Each row is followed by its group and then its class within the group.
[ -3.5  -6.2  10.0  14.5  -0.1  -6.5  -8.4  14.6  10.2  -1.6   2.8  -7.3
  -6.3  -7.7  -1.7  -5.0  29.8 -38.2  -9.7  -3.3   8.0  23.6   8.2]
S.j714
[-8.2 12.0 -1.9 -5.6 10.6  5.6 -5.2 -0.7 -3.1  0.6  6.4 -0.7 -0.9  6.4
  2.6 -1.4 15.0 -9.4 -8.2 19.4  4.9  0.5 -8.2]
C.J264
[ -5.1   1.1  -1.3   6.6   1.3  -0.9  -2.0   4.6   6.0  -0.7   2.2  -3.3
  -2.7   1.4  -2.8   3.8  16.4 -18.8  -0.3   9.0   4.1  20.6  -0.8]
R.J861
[  1.3   1.6   8.6   5.5   3.7  -0.6  -0.9   8.0  17.7   5.0  10.0  -0.5
  -2.8  -3.6   0.1  -1.2  14.9 -14.8  -6.9  17.4  14.3   6.2   2.9]
T.j840
[  0.3   6.7   0.8  -4.1  20.3   0.7  -3.0   0.6  -2.3   1.8   6.4  -0.3
   0.3  -0.8  -3.3  -0.5   6.2  -3.5   2.7  13.0   2.4 -17.2   1.0]
C.j649
[ -0.7   0.1   2.9   3.2  14.2  -3.9  -5.8   9.6   3.1   6.8   7.1  -2.5
  -7.2   2.7  -5.6  -0.6  24.4 -25.7  -2.8   9.0   3.8   0.4   9.4]
C.J264
[ -7.6  -2.6   4.3   0.5  -3.9   3.4   0.8   1.3   4.0  -0.2  -1.3   1.4
   6.3 -30.4  -0.2   2.6  12.6 -19.5  -0.4   8.6  -1.1  16.5  -4.0]
R.j219
[ -6.4   7.5  -1.6  -0.8  17.3  -0.5  -2.4   8.5   4.1   3.9   7.4  -3.4
  -5.3   3.1  -1.0  -0.6  18.5 -12.9   1.0  17.5   7.5   4.9   4.4]
C.J264
[  0.2  -3.5   4.4   3.7   9.8  -6.0  -4.0   9.8   7.7   5.9   4.5  -0.9
   0.1  -5.4  -1.1  -5.7  15.6 -22.5  -6.2   4.2   4.8   7.1   4.1]
T.j417
[ -3.5  -1.1   4.5   5.2   9.9  -4.3 -13.4  10.9   8.8   8.0   3.6  -1.3
  -4.2  -4.7  -1.1  -3.1  18.6 -18.0  -5.5  10.6   4.8   7.2   5.3]
T.j417
[ -9.0 -12.3  13.0  20.1 -24.8  -3.5  -0.2  13.4  28.5   0.3  -5.9  -2.1
  -9.9 -14.4  -4.2  -0.8  23.1 -46.8 -14.2 -10.6  16.0  52.0   4.3]
R.J861
[  2.8  -3.1   3.4  -9.0   9.8   2.5  -8.1  10.2   3.1  -9.1   5.9  28.4
  -0.8   2.1  -2.5  -2.4  14.1 -22.0  -4.1   5.4   0.7   0.6   8.1]
S.j714
[  0.4   4.2   2.3  -2.0   8.6   7.5  -6.3   4.7   1.8   6.7   3.4   1.3
  -2.3   4.9  -1.5  -1.9  18.1 -23.2  -5.1  10.2  -0.4  -4.0  -2.8]
S.j349
[ 1.5  0.1  9.2  2.3  1.3  0.2 -0.9  9.0  7.9  0.1  2.5  0.5 -1.4  0.3
 -0.6 -3.1 13.7 -7.3 -8.5 -0.8  5.2  7.0  1.9]
T.j840
[  2.6   3.3   2.1  -7.4   3.9   2.7  -5.5   8.1  64.9  -4.7   3.5  -0.3
  -7.7  -2.6  -0.5   5.1  16.8 -27.1  -7.2   7.3   2.4   6.1   0.4]
T.j840
[  3.8   0.6  -0.2   3.6   5.4   5.5  -8.5  13.1   6.1  -1.1   5.4  -1.2
   0.0   2.3  -0.8  -4.0  12.5 -15.2  -7.9   5.2   0.5   1.4  -1.3]
S.j349
[  2.6  -2.9   9.2   4.3   2.7  -3.9  -4.9  10.3  15.3   8.3   1.3   3.8
 -15.9  -9.5  -8.9  -1.4  11.6 -11.6  -7.3  -0.5   6.4   7.7   3.5]
T.j417
[  2.8   0.3   6.7  13.2  17.3  -5.2 -39.3   4.8  12.0   2.1   2.4  -3.5
  -4.0  -2.6   4.1   1.6  17.5 -15.7  -1.2   5.4  -2.9  -0.7  -0.7]
T.j417
[  5.4   5.3   2.6  -2.6  15.4  -6.1  -4.5   9.7   3.7   4.2   3.8  -0.5
  -2.1  -4.0   0.0  -4.4  17.4 -20.7  -6.9   5.3   0.5   6.9   4.0]
C.j649
[ -4.7   4.8   0.1  -1.3  -0.5  10.4   2.4  -0.7  -4.2  -7.4   9.0  -3.7
   0.0   1.7  52.3   6.3  10.1 -13.0   1.9  10.6   4.1   9.6  -5.4]
R.J861
[ -3.9   2.4   2.3   1.0   3.1  -0.4  -1.5  14.0   8.3  -0.5   1.5   0.4
  -8.4  -3.4   0.1  -3.1   7.1 -18.9  -1.4   8.0   3.8   9.0   2.9]
R.J861
[ -2.6   3.2  -4.0  -1.5   2.7   2.6   1.6  -5.7  -2.7 -11.6   2.9  -1.9
   1.1  10.3   3.3   0.9   4.9 -17.0   2.0   6.6  -2.5   4.0  -4.4]
R.J861
[ -3.7 -10.6   0.2  -0.3  11.2  -2.0  -8.5   7.0   3.8  -2.4   4.7  -1.4
   0.2   0.1  -0.3  -2.1  18.8 -25.6 -10.2   1.6   7.2   7.5   0.8]
S.j714
[-12.1   0.4   5.6  10.6  -7.3   0.9  -2.8   6.8   5.6  -3.1   3.3   1.0
  -3.0  -6.5   0.8  -0.8  17.7 -37.2  -9.8  15.7  19.3  41.7  -4.9]
R.j219
[  1.2  -1.9   3.0   1.7   5.0   0.2  -7.7   3.6   4.6   6.9   2.4  -4.1
  -2.4   0.5   0.9  -5.3  14.1 -11.1   1.4  -4.5  -1.2  -0.9   1.7]
S.j349
[  3.0   3.5   0.9  -7.7  18.0   4.8  -8.2   0.0  -4.5   1.6   5.5   0.2
  -0.6   4.7  -1.4   0.5  17.3 -11.8   3.1  13.7  -6.7  -5.9  -3.0]
C.j649
[-2.5  2.1  4.1 -3.7  3.7  4.0 -2.1  4.7  4.3  0.6  2.1 -0.5 -2.0 -1.6
  2.5  3.0  7.8 -8.0 -3.0 12.8 11.4  3.6 -0.5]
T.j417
[  3.4   7.3  -1.5  -6.8  22.6   8.4  -6.3  -1.5  -3.0  -4.9  10.5   1.4
   1.3   6.0  -0.3  -1.6  13.7   4.0  -8.6  13.4  -5.7 -23.1  -4.7]
T.j417
[ -3.0  -5.2   4.0   1.3   2.8   0.6  -4.6   7.1   6.6  -1.1   2.4   1.4
  -2.9  -1.0  -0.4  -2.8  13.8 -19.1  -8.4  -2.5  -6.6   6.6  -2.9]
S.j349
[ -3.3   4.3  -0.6   0.1  16.7   1.9   2.3   5.6   2.5   5.9  -0.4   0.0
   0.5  -5.3   2.0  -0.1  14.2 -14.0  -2.9  14.2   4.0  -3.5   2.3]
C.j649
[  4.2   3.1  -5.0  -0.2   8.3   4.0  -0.7  11.5  -1.4   5.3   5.1   1.1
  -2.5  -3.1   0.5  -5.7  14.1 -11.3 -10.6   7.5   5.0  -1.6   0.9]
T.j840
[ -8.6   8.6   3.3  -8.0  12.3   5.1  -7.7   0.6  -2.1  -3.6   8.6  -1.2
   2.6  -5.0   5.9  -1.5  18.2 -15.5  -6.8  10.8  -6.4  -9.0  -3.7]
S.j349
[  8.3   3.1  12.1   3.1  24.2  -6.3 -11.5  11.9  -5.0  -1.3   6.2   2.4
  -5.7  -7.2 -10.7  -4.1  23.3 -50.7   0.6   6.6  -5.1   2.4  -3.0]
R.J861
[  2.5  -4.8   5.1   7.0   9.0  -2.9  -2.2   8.5  10.3   7.9  12.8  -4.7
   0.8   0.6   0.5  -5.7  27.1 -18.5  -5.3   3.6   5.8   9.2   6.8]
C.J264
[ -3.5   5.1  -2.5  -4.8   8.9   7.3  -7.9  -7.6  -2.7  -1.6   7.9  -7.2
   3.0   5.3   2.8  11.6  12.0 -22.2   0.6  13.9  -3.9 -10.7  -5.5]
R.J861
[  3.0  -6.0   3.8   3.1   9.7  -5.6 -17.1  10.9  11.4   4.2   1.2   0.0
  -6.7  -8.0  -1.8  -3.8  15.2 -24.9  -9.9   4.1   2.3  14.9   6.5]
T.j417
[  0.8  -1.7   1.9   1.8  10.9  -0.5  -5.9   2.0   3.9   1.0  -1.7   1.8
  -2.1   4.8  -3.5  -0.9  17.0 -17.7  -0.4   6.2   0.7   3.0   1.2]
S.j714
[ -9.8   1.3   2.4   4.7  -5.1  -0.1   1.7   1.0   7.8  -1.6   2.8   1.3
  -1.4   0.2  -0.3   0.2  14.7 -26.0  -4.7   6.2   6.9  25.6  -2.4]
R.J861

Each row is followed by its group and then its class within the group.
[-2.5  5.1  1.6  6.6  1.4 14.8 -3.6 -6.0 -0.8  1.1 14.9 -8.1  0.3 -3.7
 -1.2  0.7  0.6 -3.4 -2.3  7.8  1.3 -7.3  2.7]
B.j117
[-4.9 -0.1  2.1  6.2 -1.3 16.7  3.9 -4.6  1.9  1.3  9.2 -5.8  2.0 -7.3
 -2.2 -3.8  1.8 -8.4 -8.7  0.4  0.5 -0.6  2.2]
E.j468
[  1.8   0.1   2.8  14.5   5.3  17.1   1.1  -5.0  -2.1  -3.1   6.8 -13.8
   8.4   0.2  -4.2   0.4  -0.4  -0.9 -15.3  -5.8   3.5 -13.7  -6.7]
E.J233
[-2.4 -4.5  2.6  6.0 -1.7 12.1  7.5 -1.6 -1.3  0.9  3.5 -4.4  2.6 -0.2
 -1.9 -2.8 -0.5 -1.1 -7.7 -7.7 -0.8 -5.1 -3.1]
E.J233
[  2.0   1.8   1.5   6.7   0.6  11.3  -8.4  -6.5  -1.1   0.6  15.4 -10.6
   5.8  -6.7  -3.4   3.5   1.1  -5.6   0.9   5.2  -0.5 -14.5  -0.2]
B.j117
